Below are the code and all the weights of a small trained network. Each question names an input and a class and asks about switching units off, where a switched-off unit gives its printed mean instead of its output.

import numpy as np


def w(rows, s, z=0):
    codes = np.array(rows[::2]) - 128.0
    scale = np.full(codes.shape[1], s)
    scale[-1] = z or s
    return codes * scale


def f(y):
    return np.maximum(y, 0)


def log_softmax(a):
    a = a - a.max(-1, keepdims=True)
    return a - np.log(np.exp(a).sum(-1, keepdims=True))


def net(x, mask):
    res = np.array(x, float).reshape(1, 7) / 4 @ E
    y = f(res @ A[0][:, :-1].T + A[0][:, -1])
    res = res + np.where(mask, y, B[0][:, -1]) @ B[0][:, :-1]
    return log_softmax(res[-1] @ U[:, :-1].T + U[:, -1])


A, B = {}, {}
E = w([
[127,123,129,130,127,131],'x0',
[106,69,45,132,109,21],'x1',
[131,127,131,127,130,125],'x2',
[138,130,136,123,134,116],'x3',
[131,140,126,125,130,120],'x4',
[64,119,127,113,252,119],'x5',
[187,107,65,15,139,191],'x6',
],0.018)
A[0] = w([
[130,102,53,87,114,89,104],'neuron 1',
[149,153,140,94,147,215,174],'neuron 2',
[184,144,135,136,34,118,248],'neuron 3',
[101,186,194,186,129,152,207],'neuron 4',
[81,93,122,201,106,46,158],'neuron 5',
[75,128,110,126,249,133,144],'neuron 6',
],0.017,0.011)
B[0] = w([
[117,36,60,202,232,191,219],'neuron 1',
[185,178,166,60,185,165,227],'neuron 2',
[164,117,77,170,31,195,254],'neuron 3',
[179,39,246,179,59,63,231],'neuron 4',
[76,242,92,123,58,103,253],'neuron 5',
[65,119,170,93,200,10,241],'neuron 6',
],0.011,0.027)
U = w([
[189,72,214,196,26,151,120],'0',
[111,69,254,178,131,74,196],'1',
[212,169,145,25,49,247,174],'2',
[133,187,193,39,210,152,129],'3',
[98,233,72,191,32,149,69],'4',
[14,224,113,124,109,77,119],'5',
[159,38,51,192,127,207,200],'6',
[86,19,69,107,204,120,1],'7',
],0.0099,0.0025)

Each question gives the input, the list of numbers given to net, and the class t.
The units are the neurons (one row each of A and B). Each row of codes is followed by its name. A weight is (code - 128) times the scale printed after its matrix; where a second scale follows, it is the last column's (A, B and U).
mask holds one flag per neuron, in row order. A switched-off neuron (its flag False) gives its mean, the last column of its row in B, instead of its output. The means were averaged over made-up inputs and are rounded, as every weight is.
A unit's drop is (log p(t) with every unit on - log p(t) with that unit switched off) / (log p(t) with every unit on - log p(t) with every unit switched off).
The circuit of an input: a set's keep is (log p(t) with only the set's units on - log p(t) with every unit switched off) / (log p(t) with every unit on - log p(t) with every unit switched off). Starting from all 6 units, units are removed one at a time, each time the one whose removal leaves the highest keep (on an exact tie, the one counted first), for as long as the keep stays at least 0.8.
units of the circuit, in order: the units of the circuit, biggest drop first
unit that matters most: the unit with the biggest drop
top k neurons: the k neurons with the biggest drops, biggest first
drop of u: that unit's drop, to one decimal
input [7,2,0,2,8,0,-7], class 4: units of the circuit, in order -> (neuron 5)
input [-6,1,8,0,-2,8,-7], class 5: top 2 neurons -> (neuron 5; neuron 1)
input [0,-5,4,-6,8,1,2], class 3: top 2 neurons -> (neuron 3; neuron 2)
input [2,1,6,6,-5,-6,2], class 6: top 3 neurons -> (neuron 5; neuron 4; neuron 2)
input [-3,6,7,-3,5,1,-3], class 5: top 2 neurons -> (neuron 3; neuron 5)
input [6,7,0,-6,-7,0,0], class 4: top 3 neurons -> (neuron 5; neuron 6; neuron 4)
input [-7,1,8,1,1,3,1], class 7: top 3 neurons -> (neuron 5; neuron 4; neuron 2)
input [-8,-3,6,-3,-1,-7,1], class 2: top 3 neurons -> (neuron 6; neuron 2; neuron 1)
input [-3,1,1,5,-1,6,-5], class 5: top 2 neurons -> (neuron 5; neuron 1)
input [-6,0,-8,2,-7,3,3], class 3: top 2 neurons -> (neuron 4; neuron 1)
input [8,-8,1,4,1,2,2], class 3: top 2 neurons -> (neuron 2; neuron 3)
input [7,1,7,-2,-5,-1,7], class 6: top 3 neurons -> (neuron 1; neuron 6; neuron 5)
input [-7,-4,-6,3,7,0,-7], class 0: top 2 neurons -> (neuron 6; neuron 4)
input [-7,7,0,-8,1,-5,-1], class 4: top neuron -> (neuron 5)
input [1,7,-6,-3,-3,0,1], class 6: top 2 neurons -> (neuron 1; neuron 6)
input [-5,4,-3,-1,7,-1,-7], class 4: top 2 neurons -> (neuron 5; neuron 6)
input [-8,2,6,-6,0,5,-1], class 5: drop of neuron 4 -> 0.5
input [3,3,8,-5,4,-3,8], class 6: drop of neuron 1 -> 0.6
input [-4,6,1,2,-3,-8,-8], class 4: drop of neuron 5 -> 0.7
input [-7,1,6,-8,0,-5,0], class 4: drop of neuron 4 -> 2.7
input [5,8,5,-5,7,1,-5], class 5: unit that matters most -> neuron 3
